Here is a tiny trained network, its code and every weight. The questions are about switching its units off for an input and a class, where a switched-off unit gives its printed mean instead of its output.

import numpy as np


def w(rows, s, z=0):
    codes = np.array(rows[::2]) - 128.0
    scale = np.full(codes.shape[1], s)
    scale[-1] = z or s
    return codes * scale


def f(y):
    return y / 2 * (1 + np.tanh(0.7978845608 * (y + 0.044715 * y**3)))


def log_softmax(a):
    a = a - a.max(-1, keepdims=True)
    return a - np.log(np.exp(a).sum(-1, keepdims=True))


def net(x, mask):
    res = np.array(x, float).reshape(1, 4) / 4 @ E
    y = f(res @ A[0][:, :-1].T + A[0][:, -1])
    res = res + np.where(mask, y, B[0][:, -1]) @ B[0][:, :-1]
    return log_softmax(res[-1] @ U[:, :-1].T + U[:, -1])


A, B = {}, {}
E = w([
[166,219,67,120],'x0',
[107,164,165,95],'x1',
[40,117,60,119],'x2',
[169,93,91,2],'x3',
],0.0084)
A[0] = w([
[74,178,141,179,89],'N0',
[83,121,96,126,38],'N1',
[159,185,165,131,92],'N2',
[120,100,100,96,47],'N3',
[68,128,102,121,42],'N4',
[152,103,107,95,88],'N5',
[156,133,176,194,69],'N6',
[135,105,120,185,124],'N7',
[116,121,151,150,16],'N8',
[67,181,166,168,82],'N9',
[83,148,86,127,78],'N10',
[117,52,142,135,29],'N11',
[82,136,79,122,54],'N12',
[139,141,174,120,212],'N13',
[122,131,132,190,84],'N14',
[174,251,127,114,146],'N15',
[169,118,176,121,198],'N16',
[190,123,181,137,103],'N17',
[222,139,183,143,113],'N18',
[131,60,161,141,99],'N19',
[35,186,148,166,61],'N20',
[85,120,93,119,37],'N21',
[119,214,146,116,153],'N22',
[139,109,115,93,61],'N23',
[148,157,98,131,84],'N24',
[105,82,184,141,19],'N25',
[95,67,73,172,127],'N26',
[114,130,129,153,25],'N27',
[158,42,78,99,207],'N28',
[164,95,127,75,65],'N29',
[134,48,197,121,87],'N30',
[50,127,70,126,84],'N31',
[126,138,146,182,87],'N32',
[130,131,118,117,1],'N33',
[158,148,179,121,213],'N34',
[107,152,126,186,85],'N35',
[166,92,90,207,146],'N36',
[132,98,131,104,59],'N37',
[68,58,116,131,34],'N38',
[155,114,123,143,245],'N39',
[148,116,122,93,87],'N40',
[222,120,146,155,76],'N41',
[150,170,101,91,233],'N42',
[112,82,182,115,112],'N43',
[61,103,209,99,101],'N44',
[162,112,57,156,221],'N45',
],0.014,0.0038)
B[0] = w([
[133,142,136,67,199],'N0',
[191,74,66,93,145],'N1',
[122,123,59,105,170],'N2',
[171,162,138,50,152],'N3',
[254,62,72,100,155],'N4',
[160,213,181,97,165],'N5',
[167,144,117,44,194],'N6',
[109,180,171,83,166],'N7',
[169,171,79,107,127],'N8',
[152,170,169,74,197],'N9',
[169,66,66,183,160],'N10',
[123,225,84,139,166],'N11',
[148,66,82,127,161],'N12',
[100,60,132,105,182],'N13',
[176,165,152,31,174],'N14',
[72,179,93,166,253],'N15',
[97,65,103,102,198],'N16',
[157,24,41,102,189],'N17',
[140,69,38,94,222],'N18',
[85,223,61,144,182],'N19',
[141,140,127,36,205],'N20',
[176,75,64,61,147],'N21',
[30,147,86,157,190],'N22',
[199,216,174,97,152],'N23',
[120,195,83,176,145],'N24',
[116,220,88,127,170],'N25',
[61,66,92,72,189],'N26',
[207,145,83,82,123],'N27',
[66,168,206,95,238],'N28',
[172,191,164,68,191],'N29',
[103,228,58,184,216],'N30',
[179,14,58,101,200],'N31',
[188,180,162,85,171],'N32',
[192,194,77,99,111],'N33',
[123,18,143,75,198],'N34',
[135,184,140,59,178],'N35',
[73,168,228,90,184],'N36',
[178,251,151,121,138],'N37',
[156,147,57,130,183],'N38',
[47,64,166,137,174],'N39',
[154,177,149,66,158],'N40',
[148,28,26,146,186],'N41',
[52,208,157,122,224],'N42',
[65,188,56,166,187],'N43',
[76,193,70,179,208],'N44',
[33,153,156,167,186],'N45',
],0.0059,0.007)
U = w([
[217,161,178,53,63],'0',
[178,45,8,167,138],'1',
[27,84,123,147,254],'2',
[82,155,37,235,7],'3',
[114,47,180,255,144],'4',
],0.0095,0.0035)

Each question gives the input, the list of numbers given to net, and the class t.
The units are the neurons (one row each of A and B). Each row of codes is followed by its name. A weight is (code - 128) times the scale printed after its matrix; where a second scale follows, it is the last column's (A, B and U).
mask holds one flag per neuron, in row order. A switched-off neuron (its flag False) gives its mean, the last column of its row in B, instead of its output. The means were averaged over made-up inputs and are rounded, as every weight is.
A unit's drop is (log p(t) with every unit on - log p(t) with that unit switched off) / (log p(t) with every unit on - log p(t) with every unit switched off).
The circuit of an input: a set's keep is (log p(t) with only the set's units on - log p(t) with every unit switched off) / (log p(t) with every unit on - log p(t) with every unit switched off). Starting from the 12 units with the biggest drops (on a tie, the unit counted first), units are removed one at a time, each time the one whose removal leaves the highest keep (on an exact tie, the one counted first), for as long as the keep stays at least 0.8.
units of the circuit, in order: the units of the circuit, biggest drop first
most important unit: the unit with the biggest drop
k most important neurons: the k neurons with the biggest drops, biggest first
drop of u: that unit's drop, to one decimal
input [6,-1,6,-5], class 1: most important unit -> N31
input [3,-8,-1,-3], class 2: 2 most important neurons -> [N36 N45]
input [-8,-6,7,-3], class 3: units of the circuit, in order -> [N11 N38]
input [-7,-6,-2,-1], class 3: units of the circuit, in order -> [N30 N19]
input [-7,5,-2,3], class 3: units of the circuit, in order -> [N30 N44 N43]
input [-8,4,-5,-7], class 3: 4 most important neurons -> [N44 N30 N43 N19]
input [1,-2,-5,4], class 1: 2 most important neurons -> [N41 N18]
input [6,-3,-8,5], class 1: 3 most important neurons -> [N41 N18 N17]
input [-8,4,4,-7], class 3: 3 most important neurons -> [N44 N43 N30]
input [0,1,-8,7], class 1: 3 most important neurons -> [N41 N18 N17]
input [-4,6,-7,-7], class 0: 2 most important neurons -> [N6 N9]
input [3,-2,8,-6], class 1: 2 most important neurons -> [N31 N10]
input [8,4,-3,7], class 3: 2 most important neurons -> [N15 N22]
input [-8,1,6,-3], class 3: most important unit -> N44
input [3,-1,6,6], class 0: drop of N28 -> 0.2
input [1,3,7,-5], class 1: drop of N20 -> 0.0
input [-7,-2,-6,6], class 3: drop of N11 -> 0.1
